[-12   0 -21 -11   1  12 -22   5 -15 -12   7 -22  12   8  20   3   4 -22
   0  -2 -34   3   5  11   3 -10  17 -20  -6  13 -46   0  -2   6   0] | <83>
[-11  -4  12 -14  -1   6  -1 -13  -5   0   7   6   7  -4   4   4 -26  -3
  -5   5 -23   0  -3   3 -12  13  48   9   3   9  11  -2   4   9  17] | <92>
[  8   1  48  -3  -6  -4  54 -37  16  13   0  31  -6 -11 -23 -16 -42  24
 -11  16  24 -10 -20  -3 -11  43  -6  35  13  -5  62  11   5   3  17] | <92>
[  6  -9  17  -6   1   1  -4 -16   3   8  -5   8   0 -14  -8  -6  -8  14
   1  -4  -6   2  -6  -5 -10  19   0  13  -2   3  49  -3   2   5  22] | <90>
[-10  24   3   0  -5   5  65 -37  -2  -5  11  -3  -6   3   7  -1 -49 -28
 -14  20  13 -23 -16  -1   0   9   6  -5  21  13 -28  29  13  -6 -23] | <92>
[ -7 -20 -13 -26   8  11 -50  16 -15  -6   6 -11  23  -6  10   7  19   1
  -6 -12 -59   7  12   8  -5   0  22   0  -8  14  -1 -17  -3  17  30] | <92>
[ -4 -17   0 -16   6   9 -34   4  -7  -1   1   1  20  -4   3   5  13   9
  -2  -9 -36   6   4   6  -2   2   9   4  -3   2  13 -19  -5  16  37] | <92>
[  8 -24  25 -10  11   3 -36   3   9  13  -3  19  16 -15 -22  -4  10  31
  10  -9 -23  13  17   2 -18  21   4  32  -7  -7  64 -11  -5  10  60] | <83>
[  0  37  12   9  -9  -1  59 -32   5   3   5   6 -13   1   5  -3 -43 -19
 -11  22  23 -11 -17  -4 -10  14  -6   5  15   7  -6  16  13  -4 -16] | <83>
[-10 -18   4 -24   7  10 -56   8  -8   0   1  -4  21  -8   7   8  18  12
   4 -11 -54   9   9   7  -5   3  18   6 -10   4  16 -19 -12  22  44] | <90>
[  5 -35   7 -10  15  -3 -80  45  -1   4 -12   8  11  -6 -10   6  58  33
  12 -25 -29  16  23   3   2  -3   3   7 -14 -13  28 -31 -24   9  37] | <83>
[ -4  -2   7  -7  -1   8   9 -20  -3   8   3   5   7  -5   1  -8 -20  -2
  -1   5 -12  -1  -6   2  -9  13  11  15  10   4  13   2   5   3  15] | <92>
[-22   9 -18 -16  -3  16   8  -9 -13  -6  19 -27   5  10  24   5 -17 -31
  -1   7 -26  -2   1   1   4  -5  15 -24  11  20 -52   7   3   8  -2] | <83>
[ -9  -3  11 -20  -6  16 -10 -24  -9  -3   9  -7  16  -6  13   0 -29  -8
  -4   2 -41  -1   1   6  -8  14  20   2   8  13   2  -2   6  12  32] | <92>
[-19 -35 -17 -43  10  19 -87  28 -23  -9   6 -18  39  -1  15  20  38 -17
   6 -25 -87  19  23  14 -12  -9  42   0 -17  11  -8 -36   1  27  67] | <83>
[-14 -11 -20 -12   3   5 -22   1 -13  -9   7 -19  13   2  15  10  -6 -11
  -3   3 -37   3   4   2   0  -5  17 -12   1  15 -29  -1  -3   9  11] | <88>
[ 10 -11  27   1  -3  -6   4 -15  12   8  -2  21   4 -17 -21 -13 -15  26
  -1   4  -3   0  -6   0 -12  22  -4  26   1  -6  56   1   1   4  22] | <88>
[ -9   9  23 -11   1   9  41 -30  -6   1   9   3   2   0   9  -3 -43 -15
  -8  17 -11  -9 -13  -7  -2  14  10  -1  18  11 -13  13   9   1   2] | <88>
[-10   7   7  -4   0  14  29 -28  -5  -5   8  -2  -2   0  21   0 -36 -19
  -9  13  -6  -8 -10   4  -2  16   8  -2  15  13 -12   9   5   6  -2] | <88>
[ -4 -23  13 -21   5   3 -39   4  -4   2   0   1  23  -9  -9   5   5  12
   3  -7 -47   3   7   5  -8   9  14  14  -7   1  23 -15   3  13  41] | <90>
[  4   1  46   5  -5  -1  51 -42  13  17   1  33   1 -16 -20 -21 -50  18
 -10  16  21 -12 -21  -7 -17  38 -10  37  16  -1  58  13  12   2  18] | <92>
[  3 -26  22 -20   8   5 -51   4   0  10  -3  15  20 -18  -6  -4  10  34
   3  -4 -28   9   5  -1 -13  16   7  23  -7  -4  58 -21  -5  21  50] | <83>
[ -6 -12   8 -27   1  12 -12 -18  -8  -1  10   0  18  -7   5   1 -21   4
   1  12 -38  -4  -5   2  -8  18  16   8   3   9  15  -5  -2  10  26] | <92>
[-13  -9 -27 -19  -4   6 -52  18 -18 -15  10 -21  16   7  20  15  20 -11
   5 -12 -48   7  -9   3   2 -17  18 -20  -3  10 -38 -17  -4  13  11] | <92>
[ -5  -6  -4 -15   2   6 -27   2  -8  -4   2  -7  16  -3  11   5   2   0
  -1  -7 -37   4  10   1  -5   5  15   1   3   6  -3  -5  -4  11  23] | <83>
[-16   8 -30 -17  -2  14 -10   2 -18 -21   9 -31   9  11  22   9  -4 -34
  -3   2 -37  10   2   5   6 -14  19 -30   2  18 -72   2  -3   6 -12] | <92>
[ -8 -23 -18 -12   8   9 -62  24 -12  -9  -2 -19  17   3  13  14  41   0
  10 -19 -49  12  17   8   0 -14  16 -13 -16   7 -23 -23  -9  11  31] | <90>
[ -9   5   7 -17  -6  10  14 -26  -9  -3  12  -2  13  -3   9  -2 -33 -18
  -9  14 -26  -5  -5   7  -5  20  22   4  13  17  -8   7   5   6  18] | <90>
[-14  13 -23  -6  -1   7   4  -2 -12 -12   7 -17   0  12  17   6  -5 -26
  -3   1  -5   4   4   0   8 -15   0 -24   5  12 -42   3   4  -4 -17] | <83>
[-16  21  20 -19 -13  16  66 -55  -5  -1  20   0   5   1  12  -5 -78 -27
 -17  28 -18 -10 -23   6  -7  38  21   6  22  19 -10  23  15   8  -2] | <92>
[  5 -15  20  -7   3   4 -12  -1   6   6  10  14  10 -10 -10  -4   5  16
   2  -2  -8   5   7   4  -8  11   0  17  -7  -5  39  -7  -1   6  24] | <90>
[-18  -3 -38 -12   0   6 -43  26 -14 -16   7 -27   9  13  22  10  27 -25
  10 -13 -31  13  16   5  11 -19  15 -36 -11  11 -60  -8   1   3  -8] | <90>

[ 14   3 -35  10  17   5  23   0  16  31  -2  -1  -2 -19  26   4   0   4
 -12   2  21  31  39  13  -6   9 -19  -3   0  29   1 -18  18   4 -23] | (60)
[ 19 -30 -23  -9  16  -4  13  11  18   1  -7  -1  -5 -19  24   7  16   7
 -17  -9  19  11   4 -29 -21  -2 -32   2   4 -21   4  -6   8   6  -5] | (60)
[-49  -9 -23  -7   8 -21   1   4  -6  10   8  -8 -18 -10  33  -6  -4  17
   3  28   9  10  50 -31  -3  -1  17 -23  -2   8  -8  -5  -3  -4 -26] | (60)
[-26  16 -28  -3  15  19  39  -1  17  14 -17  -4  -9   2  40   4  -6   6
 -11  10  16  31  15  19 -22   3  -5  -1  18  18 -13 -21  17  14  -7] | (60)
[  5   1 -18   1  -2 -18  34  -9  17  10 -13 -13  -6 -18  27  -8  17  -1
   4 -14  14  19   6   7  -6  -5 -21   3   0  -6   9   2  12  13  -2] | (60)
[-12   0   3   2   8   3   5   9  -8 -11   3   4  -8   2  12   1   0   3
   4  13   6   1  18  16  13  28  -1  -8  -2  14   7  -2   7   3  -3] | (60)
[ 27   3 -17  18  17  -3  27   0  21  20 -11  -2  -8 -28  -3   1  16  -9
  -7 -22  -9  28  -6   8   5   8 -28   4   7  -9  -7 -11  27  13  -2] | (60)
[-10   9  22 -11  -5  -3  -9   6   0   3   6   6  -4   7  -4 -15  -2   0
   2   6   2   5  12  34  -3  17  18  -6   2   9  -8   0 -22  -4  -3] | (52)
[-24 -23  40 -18 -21  -2 -38  -7 -16 -51  -5 -19   4  23  -2  -1   0  -2
   5  14  -9 -17   4 -55 -15 -16   1 -12 -10  -2  10  -1 -25  -8   4] | (52)
[-40   3  11  -5  -3 -14 -10   9  -6 -31 -10  -4  -5   3  10 -12   1   8
  -7  17  -7   3   8  14  -4  -2  24 -12   7  15  -2  -8 -14  -2 -22] | (52)
[  2 -17   9   5   2  -7  17 -10  10   4  -5  -4   0  -4   7   0   8 -40
   2 -20  14   6  -6  -3 -13  -2 -11  -4  10  -1   0  -9  12   8   6] | (60)
[-19  20  19  -6  11  23 -30   6  -4  -2  20   7 -16  -2  -2  -5 -23  -2
  -9  20 -20   6  19  25  11  19  54 -20  -8  38  18  32 -19 -14 -27] | (52)
[-27   5 -27  16  15   8  13   0   2  28   8   9  -7  -1  21  10 -16  15
   0  29 -22  10  30 -16  22  26  19   4  -1  24 -11   8   8   6 -24] | (60)
[-15   2  21 -15  -6  16 -25   8   5  -9   6   0   8  11  -4  -8   6  -5
   8  -3  -8   0  -5  -8  -2  -2  -7   5   2  12   7  -2  -9  -7  -1] | (52)
[ 23  -2 -15  15  14  -6  20   4   8  14  11  56 -17  -8  25  -5   4   6
  -8   4  11  21  34  21   0  14  -1  -7   8  18   8   2  21  -1 -32] | (60)
[-52  27  21  -7 -23  21 -21  -1  17 -21  -1   8 -19  23 -12  10 -22 -14
  10  27 -38  12 -36  11  -2   0  41  -5  -1  27  -8 -14 -13 -16 -16] | (52)
[-22 -13  42 -11 -14 -11 -54   2 -28 -22  11   2 -14   4 -10 -26   1  11
  11   3 -12 -40 -16 -19 -10 -23  29 -10 -13 -21   5  -6 -33  12  11] | (52)
[ 12  -6 -32   1  10 -24  43   7  23   1 -20  -2  -5  -7  27  -1  13  14
  -6  -9   8  31  27  21  -3  -2 -28   0  -3  -5   0 -17  22  14 -11] | (60)
[-13 -11 -42   1  10 -24  30  23  17   3   2  17 -37  -5  32   8 -17  16
  -8  -7  22  11  13  -9  11  -7   8  -7  -9   9  -1 -10  20  18 -24] | (60)
[  7 -10  -5 -11   0   7  10   4  -1  -4  -1  -5  16   3  -1   3   6  -7
   0 -11   3  -2  -4 -24 -11 -14 -17   3  -4 -13   1  -5  -1   1   6] | (60)
[ 30 -26   9 -25  13   8 -16   2   4  -1   6   5  23  -9  11   3 -14   7
  -7 -20  -6   5  26 -50 -10  -7 -18 -10  -5 -12  13  -4 -14  -3   5] | (60)
[  9   7  -3  17  14 -16   3   7  -2  -4  10  -2 -12  -9   9 -16   2   2
  -2  -6   6  32  25  21  -6  -4   0 -12  11   4   4  -7  -8  10 -27] | (60)
[-19  -9 -19  -7 -24  20  32   1  26   4   1  -7 -14  -7  24  35  -4   8
 -18  -2  -1  23  -8   0  -1   5 -13  -2 -24  14  -9   6  11   5 -13] | (60)
[-47  17  25  -8  -6  19 -23  -2   7 -19  11   7  -3  10  -7  -3 -13  -9
   9  20 -27  -4   0  15  -8   0  25  -8   2  21  13   0   2 -19  -8] | (52)
[-42  21 -32 -15   0 -12  34   7  19  -2 -23  -7 -14   5  29   6  -4   4
 -10  29  -1  19   4  51   7  11  34  -4  -4  12 -19 -13  21  19 -13] | (60)
[-17   0  26 -18   5  -3 -42   9 -12 -14  13   6 -33 -11  -4  -9 -10  11
   2  25  -5  -1  29  16  12  -1  36 -22 -13  15   8   9 -33  10 -24] | (52)
[ 50  -8  -7  -3   8  10   7  12  24  -2  15   3 -14 -14   4  -6  10   5
  -6 -54   8   3  23   4  -4   6 -10  -2 -10   6   7  -9   6   9  -7] | (60)
